Here is a tiny trained network, its code and every weight. The questions are about switching its units off for an input and a target symbol, where a switched-off unit gives its printed mean instead of its output.

import numpy as np


def w(rows, s, z=0):
    codes = np.array(rows[::2]) - 128.0
    scale = np.full(codes.shape[1], s)
    scale[-1] = z or s
    return codes * scale


def norm(h):
    return h / np.sqrt((h * h).mean(-1, keepdims=True) + 1e-5)


def f(y):
    return np.maximum(y, 0)


def softmax(a):
    e = np.exp(a - a.max(-1, keepdims=True))
    return e / e.sum(-1, keepdims=True)


def log_softmax(a):
    a = a - a.max(-1, keepdims=True)
    return a - np.log(np.exp(a).sum(-1, keepdims=True))


def net(x, mask):
    ids = ['ΓΞΣβζηθ'.index(c) for c in x.split()]
    T = len(ids)
    res = E[ids] + P[:T]
    q, k, v = (norm(res) @ M[0].T for M in (Q, K, V))
    z = softmax(np.where(np.tri(T) > 0, q @ k.T / 4**0.5, -1e9)) @ v
    res = res + np.where(mask[0], z, O[0][:, -1]) @ O[0][:, :-1]
    y = f(norm(res) @ A[0][:, :-1].T + A[0][:, -1])
    res = res + np.where(mask[1:25], y, B[0][:, -1]) @ B[0][:, :-1]
    return log_softmax(norm(res)[-1] @ U[:, :-1].T + U[:, -1])


Q, K, V, O, A, B = {}, {}, {}, {}, {}, {}
E = w([
[135,158,127,152,133],'Γ',
[115,111,101,163,112],'Ξ',
[130,126,125,165,113],'Σ',
[208,106,86,120,253],'β',
[132,121,90,151,103],'ζ',
[111,131,84,147,132],'η',
[97,163,104,103,120],'θ',
],0.0033)
P = w([
[6,78,175,190,97],'0',
[50,106,174,188,105],'1',
[87,129,164,181,111],'2',
[116,133,148,177,120],'3',
[144,141,139,169,122],'4',
[174,162,124,165,131],'5',
[210,165,103,158,130],'6',
[228,167,97,165,132],'7',
[249,162,94,164,130],'8',
],0.0011)
Q[0] = w([
[108,82,225,2,149],'h1',
[140,120,104,81,158],'h1',
[102,118,129,33,135],'h1',
[147,163,83,156,117],'h1',
],0.0077)
K[0] = w([
[43,127,176,222,75],'h1',
[134,116,253,171,138],'h1',
[78,100,224,152,130],'h1',
[185,104,108,85,189],'h1',
],0.0061)
V[0] = w([
[194,33,199,116,98],'h1',
[72,115,1,139,132],'h1',
[204,57,130,197,221],'h1',
[200,149,108,123,44],'h1',
],0.0029)
O[0] = w([
[142,141,178,213,113,10],'h1',
[154,162,130,61,121,252],'h1',
[153,15,253,126,114,221],'h1',
[35,174,130,161,68,89],'h1',
],0.0037,0.0018)
A[0] = w([
[96,144,72,111,118,181],'n1',
[183,2,217,95,156,65],'n2',
[54,101,206,195,187,76],'n3',
[182,97,62,62,96,136],'n4',
[164,127,129,127,235,141],'n5',
[86,17,73,152,146,24],'n6',
[218,100,117,63,120,152],'n7',
[201,61,151,128,181,111],'n8',
[148,82,86,232,89,104],'n9',
[81,137,78,147,188,14],'n10',
[138,94,104,91,252,174],'n11',
[198,21,191,189,91,6],'n12',
[172,126,73,206,187,121],'n13',
[183,43,121,181,164,170],'n14',
[129,102,102,118,110,134],'n15',
[201,123,90,170,97,174],'n16',
[67,176,136,189,72,78],'n17',
[56,177,136,120,69,134],'n18',
[91,41,214,37,124,83],'n19',
[75,78,97,167,236,33],'n20',
[67,84,85,83,155,95],'n21',
[155,230,150,87,219,85],'n22',
[190,185,133,210,132,61],'n23',
[107,134,169,81,59,146],'n24',
],0.0029,0.0018)
B[0] = w([
[152,116,167,138,136,215],'n1',
[149,189,90,118,116,252],'n2',
[59,126,151,46,253,154],'n3',
[103,135,167,157,132,217],'n4',
[96,132,153,131,105,186],'n5',
[64,148,105,158,64,146],'n6',
[104,159,163,134,113,226],'n7',
[125,178,141,142,96,223],'n8',
[158,130,87,137,174,181],'n9',
[197,119,179,60,96,139],'n10',
[130,131,149,155,82,213],'n11',
[121,149,203,118,164,224],'n12',
[75,107,101,70,141,172],'n13',
[79,147,141,147,150,241],'n14',
[129,123,141,139,140,153],'n15',
[106,99,146,101,155,209],'n16',
[181,132,135,124,151,154],'n17',
[177,118,141,133,140,175],'n18',
[121,117,42,107,196,181],'n19',
[118,56,36,60,106,145],'n20',
[156,141,160,166,118,157],'n21',
[124,84,113,154,112,191],'n22',
[104,96,114,143,136,147],'n23',
[122,108,103,160,156,159],'n24',
],0.0042,0.0023)
U = w([
[136,224,36,64,111,178],'Γ',
[95,165,226,147,52,153],'Ξ',
[151,115,137,89,136,4],'Σ',
[255,106,101,207,123,108],'β',
[32,97,129,92,238,147],'ζ',
[45,76,74,200,100,96],'η',
[130,38,105,31,69,164],'θ',
],0.0069,0.0033)

Each question gives the input, a string of symbols that net reads in full, and the target symbol t.
The units are the heads (4 rows each of Q, K, V and O) and the neurons (one row each of A and B). Each row of codes is followed by its name. A weight is (code - 128) times the scale printed after its matrix; where a second scale follows, it is the last column's (O, A, B and U).
mask holds one flag per unit, heads first, then neurons. A switched-off unit (its flag False) gives its mean, the last column of its rows in O or B, instead of its output. The means were averaged over made-up inputs and are rounded, as every weight is.
A unit's drop is (log p(t) with every unit on - log p(t) with that unit switched off) / (log p(t) with every unit on - log p(t) with every unit switched off).
The circuit of an input: a set's keep is (log p(t) with only the set's units on - log p(t) with every unit switched off) / (log p(t) with every unit on - log p(t) with every unit switched off). Starting from the 12 units with the biggest drops (on a tie, the unit counted first), units are removed one at a time, each time the one whose removal leaves the highest keep (on an exact tie, the one counted first), for as long as the keep stays at least 0.8.
circuit, biggest first: the units of the circuit, biggest drop first
most important unit: the unit with the biggest drop
k most important neurons: the k neurons with the biggest drops, biggest first
drop of u: that unit's drop, to one decimal
input η Σ Σ Γ θ Ξ ζ Γ η, target Ξ: most important unit : n19
input Ξ Γ Γ, target η: circuit, biggest first : h1, n22, n12
input ζ ζ η ζ β Γ Γ θ, target ζ: circuit, biggest first : h1, n2, n24
input η Γ Γ Ξ β θ, target ζ: 3 most important neurons : n19, n2, n8
input Γ Ξ Σ Σ Ξ Ξ Σ Γ, target ζ: 2 most important neurons : n23, n16
input Ξ Ξ Ξ Ξ Γ, target η: circuit, biggest first : h1, n22, n12, n23
input ζ Γ ζ Γ Γ θ Ξ Γ Σ, target ζ: 3 most important neurons : n16, n2, n13
input β θ θ Γ β ζ Γ Γ Ξ, target ζ: 2 most important neurons : n19, n14
input Γ Γ β ζ, target ζ: 2 most important neurons : n19, n3
input θ θ Ξ θ Γ η, target Γ: 2 most important neurons : n12, n14
input ζ Γ ζ β Γ η ζ Ξ, target ζ: 3 most important neurons : n19, n14, n11
input β ζ β ζ Σ θ ζ Σ β, target Ξ: 3 most important neurons : n11, n8, n5
input Γ β Γ η θ ζ θ Σ, target ζ: 2 most important neurons : n16, n11
input Γ θ ζ Γ, target Γ: 2 most important neurons : n12, n14
input ζ β Ξ ζ θ θ, target Ξ: most important unit : n2
input Γ η Γ Ξ ζ, target β: drop of h1 : 1.3
input θ θ Γ Ξ, target Γ: drop of h1 : 0.6
input Ξ Γ θ Σ ζ, target Γ: drop of n11 : 0.2
